Table B holds the same points as the rows below, measured another way and shuffled. Each row below is followed by which row of B it is.
B, 20 x 21:
[[-2.79 -1.42  0.24 -0.62  3.14 -0.76  1.62  0.19 -0.71 -0.04 -0.32  3.01
   1.85 -1.03 -3.63  4.42 -1.44  0.72 -6.59  1.86 -1.19]
 [-1.63  1.90  3.13  4.80  4.49 -1.78 -1.71 -1.75  6.57 -1.94  0.27 -1.79
  -5.68  0.07  2.84  1.17  1.10 -0.84 -2.64 -2.46  8.47]
 [-0.70  3.59  2.65  0.66  7.33  2.25  3.62  0.71  1.26  0.80  3.08  0.44
  -0.80 -2.11  1.98 -2.08 -1.98 -1.72  5.55  0.40  4.57]
 [ 1.18 -1.59  3.16  6.30  3.92 -0.81 -0.73 -0.64  1.73 -1.89 -0.94 -1.41
   0.56  0.94  2.78 -3.00  0.33  1.35  1.33 -1.66  2.59]
 [ 2.07 -3.43 -1.93 -0.60 -2.91 -3.52 -4.50  1.76 -2.59 -0.29 -0.78 -0.60
   2.53 -0.31 -9.08  0.84  0.09  3.03 -3.78  1.31 -2.97]
 [ 1.45  3.55 -0.68 -1.57 -0.46  4.56  2.44 -2.56  2.53 -0.45  4.27  1.31
  -3.31 -0.58  8.78  0.08 -0.58 -3.52  4.28 -3.37  0.23]
 [ 0.20 -2.08  1.10  1.79  0.56 -3.49 -1.60  0.66 -2.28  0.75 -5.63 -1.94
   3.28  0.30 -6.36 -1.09  1.11  1.81 -1.37  2.55 -0.26]
 [ 1.16  2.08  1.76  2.90  6.13  0.61  2.27 -0.50  1.71 -0.38  3.76 -0.03
  -1.77 -1.12  3.29 -1.46 -1.06 -0.71  4.59 -0.01  4.19]
 [ 0.41 -0.45  5.10  7.42  5.40 -1.37 -2.15 -1.30  2.95 -2.16 -1.66 -2.64
  -2.81  2.76  4.95 -3.65  0.03 -0.49  1.06 -2.55  6.93]
 [-0.41  1.62 -0.52  3.30  1.11 -0.09 -0.31 -1.08  1.13 -0.68  1.43 -1.59
   0.10 -0.89  1.99 -3.70 -4.82 -2.42  2.52 -1.59  0.01]
 [-1.88 -1.37  1.34  0.22  1.35 -1.78  0.45 -0.27  1.53 -0.65  1.90  1.16
  -0.16 -0.36 -2.25  2.54 -0.89  1.67 -5.23  1.33  2.56]
 [ 0.31  1.71 -0.48  0.99  1.43  0.56  0.82 -0.98  2.65 -1.70  4.97  2.84
  -2.46 -0.16  3.40  2.94 -0.86  0.14 -0.08 -1.33  1.80]
 [ 0.13 -3.14 -0.37  0.82 -1.92  1.96  1.63  0.69 -0.10 -0.69  3.57  1.47
   3.21 -2.57  0.63 -2.36  0.24  1.23  4.36  1.19 -2.01]
 [ 1.74 -3.28  0.19  3.58 -0.71 -1.20 -6.24  1.00  1.01 -0.03 -5.81 -0.26
  -2.58 -1.64 -1.81  1.64  5.19  1.52 -2.29 -0.14  1.08]
 [-0.49  4.31  0.45  5.87  0.53 -0.20 -2.62 -5.44  3.86  0.85 -5.82 -4.17
  -4.84 -1.15  5.32 -4.52 -5.10 -3.87  1.82 -4.64  6.50]
 [ 1.19  1.80 -0.50  0.14 -0.04  2.72  1.83 -0.19  0.25  0.14  1.98  0.91
  -1.79 -0.31  4.50 -0.71  0.49 -1.40  3.55 -1.39 -0.24]
 [ 0.02  3.59 -0.28  5.45 -0.64  0.50  0.31 -3.11  2.90  0.63 -0.36 -1.68
  -1.80 -1.55  4.38 -5.01 -3.72 -1.49  3.17 -1.93  1.22]
 [-0.62  0.58  0.24  1.58  3.22  0.64 -1.13  0.40  2.49 -1.03  1.88  0.35
  -2.02 -0.71  1.69  2.36 -0.72 -0.69 -2.48 -1.73  1.03]
 [ 2.12 -0.78 -1.48 -2.20 -1.39  1.11 -1.89  0.48 -0.46 -0.34  3.27  1.55
  -1.63 -0.53  1.78 -0.22  1.43 -0.58  2.14 -1.59 -1.25]
 [ 0.94 -0.25 -2.70 -3.39 -5.18 -0.02 -1.12  0.61 -0.66 -0.33  1.53  0.36
   0.60  1.07  0.57  0.59  1.69  0.46 -0.92  0.93 -2.85]]
Rows of B count from 0, top down.

[ 1.89  1.40  0.21 -1.82 -3.43 -0.83  0.47  0.35  0.41 -0.02 -1.47 -2.47
  0.43  2.09  2.31  1.00 -1.39]
3
[-0.73 -0.25 -2.04 -1.73 -1.12  0.09  0.95  2.17  0.21  1.56  1.34  0.86
 -1.23 -1.84 -1.99 -1.82 -2.48]
18
[-2.05  1.05  2.92 -0.83 -1.54  1.56  2.96  0.52 -2.42 -0.06  2.33  0.07
 -2.47  0.91  3.00  0.47 -3.83]
13
[-0.54 -1.81 -0.80  0.07  1.46  0.89  1.65  1.70 -0.78  1.09  0.30 -0.29
 -1.14 -2.05 -1.84 -1.21 -1.45]
19
[ 2.04  2.37 -0.28 -1.88 -3.77 -2.24 -2.23  0.94  0.69  2.51  3.30  0.43
 -2.53 -3.67 -3.88 -1.67 -0.96]
5
[-1.90 -2.92 -0.31  1.03  3.46  2.72  1.44  0.44 -0.23 -2.35 -2.87 -1.63
  1.34  2.47  3.31  2.62  2.36]
6
[ 1.10  3.73  1.35  0.46 -2.54 -2.63 -1.90 -1.22  0.82  0.69  1.90  1.32
  1.54  0.43 -1.39 -1.64 -2.38]
17
[ 0.89  3.16  0.15 -2.03 -2.33  1.77  2.33  0.93 -2.09 -1.10  1.38  1.70
 -1.05 -1.84 -1.34  1.64  2.04]
16
[ 0.74  1.06 -0.70 -1.42 -2.01 -0.19 -0.23  0.95  0.54  0.90  1.42  0.20
 -3.38 -1.57 -1.53 -0.62 -0.65]
15
[ 0.78  2.65 -0.47 -1.48 -1.61  0.25  1.91 -0.12 -0.77 -1.72 -0.21  0.87
  1.73  0.57 -2.33 -1.37  2.26]
9
[-0.20 -0.03  0.05  0.01 -2.27 -2.89 -3.85 -2.74 -0.75 -1.06 -1.09 -0.04
  0.03  1.69  2.15  2.23  3.93]
2
[ 0.82  0.85 -0.70 -0.64 -2.70 -2.05 -2.92 -1.22 -0.45 -0.76  0.66  0.98
  1.24  2.62  2.12  1.25  1.97]
7
[ 1.99  1.17 -2.62 -2.04  1.78  2.79 -2.17 -3.27  0.74  2.53 -1.24 -4.26
  0.91  5.02 -0.77 -3.34  0.93]
12
[ 0.34  2.15  2.04  2.20  1.04 -0.72 -2.35 -2.38 -0.62  0.91 -0.35  0.81
  2.79  2.42  1.25 -0.34 -0.59]
10
[ 2.68  2.43  2.02 -2.75 -4.64 -1.29  0.90  4.45 -0.47 -1.24 -1.87 -1.67
 -3.90  2.22  3.48  1.87 -2.46]
8
[ 0.49  2.18  2.26  3.01 -0.05 -3.49 -4.70 -6.26  3.03  1.55  0.19  0.07
  8.26  2.25 -0.84 -1.78 -0.11]
0
[-2.08 -1.89 -1.02  0.50  3.54  2.37  2.28 -0.42 -1.19 -2.08 -1.45  1.52
  3.90  3.27  1.29 -0.64 -2.22]
4
[ 2.82  6.25  5.66  0.65 -2.52 -1.12 -1.51  1.19 -5.68 -3.09  3.05  3.82
 -2.60  3.64  4.45 -0.33 -3.61]
1
[ 2.82  2.28  0.66  0.48 -2.66 -3.64 -3.32 -2.79  0.23  1.02  2.83  1.51
  3.85  2.48 -1.31 -1.87 -2.10]
11
[-0.34  5.48  3.88 -2.84 -3.46  1.27  3.58  4.19 -3.68 -4.02  2.32  3.62
 -3.54 -3.05 -2.19  2.44  3.30]
14
